Below is a small trained network, with its code and all its weights. Each question gives an input and a target symbol and asks what happens when units are switched off, that is, made to give their printed mean instead of their output.

import numpy as np


def w(rows, s, z=0):
    codes = np.array(rows[::2]) - 128.0
    scale = np.full(codes.shape[1], s)
    scale[-1] = z or s
    return codes * scale


def f(y):
    return np.maximum(y, 0)


def softmax(a):
    e = np.exp(a - a.max(-1, keepdims=True))
    return e / e.sum(-1, keepdims=True)


def log_softmax(a):
    a = a - a.max(-1, keepdims=True)
    return a - np.log(np.exp(a).sum(-1, keepdims=True))


def net(x, mask):
    ids = ['αβγδεηλξφ'.index(c) for c in x.split()]
    T = len(ids)
    res = E[ids] + P[:T]
    r = res
    for j in range(2):
        rows = slice(3 * j, 3 * j + 3)
        q, k, v = (r @ M[0][rows].T for M in (Q, K, V))
        z = softmax(np.where(np.tri(T) > 0, q @ k.T / 3**0.5, -1e9)) @ v
        o = O[0][rows]
        res = res + np.where(mask[j], z, o[:, -1]) @ o[:, :-1]
    y = f(res @ A[0][:, :-1].T + A[0][:, -1])
    res = res + np.where(mask[2:6], y, B[0][:, -1]) @ B[0][:, :-1]
    return log_softmax(res[-1] @ U[:, :-1].T + U[:, -1])


Q, K, V, O, A, B = {}, {}, {}, {}, {}, {}
E = w([
[206,166,84,132,189,128,7,146,121,144,116,102],'α',
[118,54,82,176,217,157,158,76,211,93,148,67],'β',
[119,88,208,189,174,66,123,46,159,209,65,126],'γ',
[118,101,202,17,117,127,142,137,214,149,23,220],'δ',
[90,61,135,127,46,83,77,216,229,78,83,19],'ε',
[10,92,87,83,72,127,126,141,167,45,134,122],'η',
[157,161,143,172,145,123,42,178,33,47,26,161],'λ',
[91,235,88,178,44,159,107,162,241,97,90,92],'ξ',
[190,232,147,145,172,52,84,181,113,47,173,132],'φ',
],0.012)
P = w([
[245,87,2,43,145,102,143,118,138,150,49,82],'0',
[186,129,24,68,139,74,134,109,164,126,56,51],'1',
[148,155,50,79,131,69,136,105,145,144,82,54],'2',
[130,149,67,97,142,82,129,124,146,136,91,70],'3',
[120,150,90,112,144,94,128,129,152,123,105,75],'4',
[108,159,108,124,136,104,115,129,156,125,123,88],'5',
[98,155,119,140,136,116,104,137,162,115,135,103],'6',
[93,150,138,154,133,124,103,139,159,101,154,104],'7',
[101,149,154,165,126,140,91,136,164,88,168,119],'8',
[91,150,162,182,118,141,84,138,161,85,188,127],'9',
[92,147,177,195,106,155,77,139,161,67,201,139],'10',
[85,156,194,207,105,171,70,135,158,56,216,150],'11',
[87,148,202,221,92,171,60,139,157,56,235,155],'12',
[98,145,225,236,71,182,55,144,154,43,247,160],'13',
],0.0086)
Q[0] = w([
[55,123,28,111,36,203,167,162,145,79,124,56],'head 0',
[157,248,88,161,113,63,58,91,128,116,119,129],'head 0',
[216,171,139,90,141,161,174,113,56,211,128,217],'head 0',
[178,65,204,111,191,130,131,114,76,182,137,187],'head 1',
[97,74,119,71,89,162,233,48,42,215,170,214],'head 1',
[18,42,96,110,70,160,191,123,214,117,101,91],'head 1',
],0.012)
K[0] = w([
[135,175,127,159,95,145,101,187,127,61,157,141],'head 0',
[156,130,108,194,184,107,159,81,103,119,178,85],'head 0',
[163,108,25,10,144,77,157,133,123,162,76,92],'head 0',
[128,104,72,81,124,124,155,88,135,208,47,108],'head 1',
[172,157,71,48,121,105,135,179,120,137,77,96],'head 1',
[106,176,155,65,76,131,96,195,129,84,145,178],'head 1',
],0.013)
V[0] = w([
[103,22,150,149,105,121,172,120,190,136,227,21],'head 0',
[162,105,178,209,168,133,12,142,84,108,146,122],'head 0',
[167,249,87,253,105,206,166,107,149,135,127,126],'head 0',
[127,115,148,152,31,120,31,232,105,153,43,79],'head 1',
[5,109,33,118,119,226,103,69,89,96,85,180],'head 1',
[94,63,164,217,91,112,120,36,144,233,42,141],'head 1',
],0.0058)
O[0] = w([
[111,56,124,194,172,110,131,156,194,76,85,159,137],'head 0',
[154,114,166,56,206,89,184,112,99,152,101,90,190],'head 0',
[141,96,2,27,15,142,168,122,113,187,110,160,193],'head 0',
[169,95,71,141,178,137,168,199,43,180,156,158,225],'head 1',
[143,126,101,133,80,86,48,72,77,128,112,159,4],'head 1',
[130,167,116,121,120,77,60,213,165,157,188,205,38],'head 1',
],0.0082,0.0031)
A[0] = w([
[119,69,134,116,113,188,155,93,69,128,23,106,3],'neuron 0',
[136,65,157,81,128,125,194,58,167,170,2,140,221],'neuron 1',
[80,183,195,147,102,85,104,140,162,129,133,138,137],'neuron 2',
[157,193,191,142,143,94,190,128,56,97,93,125,13],'neuron 3',
],0.0086,0.003)
B[0] = w([
[70,186,156,219,84,236,146,104,135,199,32,126,204],'neuron 0',
[143,196,151,88,168,50,64,192,124,161,206,232,254],'neuron 1',
[71,45,106,113,66,165,119,65,112,180,100,89,245],'neuron 2',
[146,172,105,196,1,70,232,98,190,89,87,197,177],'neuron 3',
],0.0081,0.0061)
U = w([
[137,94,113,169,166,156,164,184,141,96,126,126,74],'α',
[65,133,169,127,126,183,160,112,179,195,107,98,97],'β',
[147,177,139,116,143,59,67,208,112,108,182,254,167],'γ',
[151,124,131,76,153,129,106,107,32,118,160,53,253],'δ',
[141,142,127,207,120,135,126,133,64,139,106,148,50],'ε',
[137,65,66,94,78,156,156,121,140,159,150,136,138],'η',
[168,141,139,112,127,97,179,113,155,79,150,133,136],'λ',
[116,95,133,159,114,149,91,47,155,81,87,57,166],'ξ',
[129,133,122,131,142,130,129,138,133,112,124,131,33],'φ',
],0.0079,0.0045)

Each question gives the input, a string of symbols that net reads in full, and the target symbol t.
The units are the heads (3 rows each of Q, K, V and O) and the neurons (one row each of A and B). Each row of codes is followed by its name. A weight is (code - 128) times the scale printed after its matrix; where a second scale follows, it is the last column's (O, A, B and U).
mask holds one flag per unit, heads first, then neurons. A switched-off unit (its flag False) gives its mean, the last column of its rows in O or B, instead of its output. The means were averaged over made-up inputs and are rounded, as every weight is.
A unit's drop is (log p(t) with every unit on - log p(t) with that unit switched off) / (log p(t) with every unit on - log p(t) with every unit switched off).
The circuit of an input: a set's keep is (log p(t) with only the set's units on - log p(t) with every unit switched off) / (log p(t) with every unit on - log p(t) with every unit switched off). Starting from all 6 units, units are removed one at a time, each time the one whose removal leaves the highest keep (on an exact tie, the one counted first), for as long as the keep stays at least 0.8.
circuit, biggest first: the units of the circuit, biggest drop first
unit that matters most: the unit with the biggest drop
top k neurons: the k neurons with the biggest drops, biggest first
which heads matter: for each layer, one digit per head in row order, 1 if its drop is at least 0.15 and else 0, layers parted by /
drop of u: that unit's drop, to one decimal
input η φ φ β, target β: circuit, biggest first : [head 1; neuron 0]
input λ ε γ ξ η φ ξ ξ η φ ε, target β: circuit, biggest first : [head 1; neuron 0; head 0]
input φ λ φ λ ε ξ ε α ε β φ φ, target ξ: which heads matter : 01
input α φ φ η φ ε, target β: which heads matter : 01
input ε φ δ η, target β: unit that matters most : head 1
input ε ξ δ λ δ α φ λ γ ε, target δ: which heads matter : 10
input ξ δ α φ, target λ: circuit, biggest first : [neuron 3; head 1; head 0]
input δ ξ λ ε α φ ε φ δ η ξ β, target η: which heads matter : 10
input γ β η ξ φ δ ε φ ε ε β, target α: circuit, biggest first : [head 0; neuron 2]
input λ φ ε η λ φ φ ε φ φ α, target δ: circuit, biggest first : [head 0; neuron 3]
input ε α φ φ ε φ ξ β ξ φ φ η λ α, target ξ: which heads matter : 01
input φ φ φ, target λ: top 2 neurons : [neuron 3; neuron 2]
input φ ε ε η ε λ φ δ ξ η φ λ, target ε: circuit, biggest first : [head 1; neuron 0; neuron 3]
input β φ ε λ γ δ ε, target α: top 2 neurons : [neuron 1; neuron 2]
input α λ β β φ, target ξ: top 2 neurons : [neuron 1; neuron 2]
input ξ ξ β φ β δ η ε η, target ξ: unit that matters most : head 0
input γ ε β, target α: circuit, biggest first : [head 0; head 1]
input ξ φ φ λ η β, target δ: top 2 neurons : [neuron 3; neuron 1]
input φ α φ η η γ η ε, target ξ: top 2 neurons : [neuron 1; neuron 2]
input β φ η ξ δ λ γ, target γ: top neuron : [neuron 1]
input η φ η η ε λ γ λ λ ε η, target δ: top 2 neurons : [neuron 3; neuron 2]
input η φ ε φ ξ α ξ η, target η: drop of head 0 : 1.4
input φ ε λ ξ ε, target η: drop of head 1 : 0.2
input γ γ ε β ε φ ε β ε η, target ξ: drop of head 0 : 0.3
